Here is a tiny trained network, its code and every weight. The questions are about switching its units off for an input and a class, where a switched-off unit gives its printed mean instead of its output.

import numpy as np


def w(rows, s, z=0):
    codes = np.array(rows[::2]) - 128.0
    scale = np.full(codes.shape[1], s)
    scale[-1] = z or s
    return codes * scale


def f(y):
    return np.maximum(y, 0)


def log_softmax(a):
    a = a - a.max(-1, keepdims=True)
    return a - np.log(np.exp(a).sum(-1, keepdims=True))


def net(x, mask):
    res = np.array(x, float).reshape(1, 3) / 4 @ E
    y = f(res @ A[0][:, :-1].T + A[0][:, -1])
    res = res + np.where(mask, y, B[0][:, -1]) @ B[0][:, :-1]
    return log_softmax(res[-1] @ U[:, :-1].T + U[:, -1])


A, B = {}, {}
E = w([
[140,105,251],'x0',
[211,245,141],'x1',
[14,202,153],'x2',
],0.011)
A[0] = w([
[198,73,115,2],'neuron 1',
[53,168,152,62],'neuron 2',
[82,172,136,14],'neuron 3',
[85,162,123,45],'neuron 4',
[112,140,77,141],'neuron 5',
[60,45,134,93],'neuron 6',
[171,214,150,94],'neuron 7',
[111,152,25,140],'neuron 8',
[161,110,113,75],'neuron 9',
[129,106,255,137],'neuron 10',
[145,151,150,94],'neuron 11',
[120,127,96,96],'neuron 12',
],0.032,0.0036)
B[0] = w([
[193,65,181,211],'neuron 1',
[188,62,164,202],'neuron 2',
[171,87,156,179],'neuron 3',
[161,94,154,172],'neuron 4',
[76,121,128,171],'neuron 5',
[187,234,74,225],'neuron 6',
[171,222,80,232],'neuron 7',
[21,118,124,211],'neuron 8',
[164,99,138,163],'neuron 9',
[2,98,132,251],'neuron 10',
[133,143,91,164],'neuron 11',
[103,126,133,151],'neuron 12',
],0.046,0.026)
U = w([
[73,81,150,253],'0',
[232,191,87,43],'1',
[254,18,217,64],'2',
],0.0081,0.0073)

Each question gives the input, the list of numbers given to net, and the class t.
The units are the neurons (one row each of A and B). Each row of codes is followed by its name. A weight is (code - 128) times the scale printed after its matrix; where a second scale follows, it is the last column's (A, B and U).
mask holds one flag per neuron, in row order. A switched-off neuron (its flag False) gives its mean, the last column of its row in B, instead of its output. The means were averaged over made-up inputs and are rounded, as every weight is.
A unit's drop is (log p(t) with every unit on - log p(t) with that unit switched off) / (log p(t) with every unit on - log p(t) with every unit switched off).
most important unit: the unit with the biggest drop
top k neurons: the k neurons with the biggest drops, biggest first
drop of u: that unit's drop, to one decimal
input [-5,2,8], class 2: most important unit => neuron 2
input [-5,1,7], class 2: top 3 neurons => neuron 2; neuron 10; neuron 3
input [7,-8,-8], class 1: top 3 neurons => neuron 6; neuron 2; neuron 8
input [6,0,8], class 2: top 2 neurons => neuron 2; neuron 3
input [8,3,-8], class 0: top 3 neurons => neuron 10; neuron 2; neuron 3
input [-7,7,5], class 0: top 2 neurons => neuron 8; neuron 6
input [7,6,-8], class 2: top 2 neurons => neuron 1; neuron 8
input [-5,1,-6], class 2: top 3 neurons => neuron 1; neuron 10; neuron 9
input [8,8,-7], class 0: top 2 neurons => neuron 10; neuron 6
input [-2,5,4], class 1: top 3 neurons => neuron 7; neuron 1; neuron 10
input [-2,3,3], class 1: top 4 neurons => neuron 10; neuron 1; neuron 7; neuron 9
input [-8,7,-4], class 0: top 2 neurons => neuron 8; neuron 6
input [-2,-6,6], class 1: top 2 neurons => neuron 6; neuron 1
input [7,5,-7], class 0: top 2 neurons => neuron 10; neuron 2
input [2,-6,2], class 1: drop of neuron 6 => 2.0
input [1,-7,-3], class 1: drop of neuron 6 => 1.5
input [1,5,8], class 2: drop of neuron 2 => 1.0
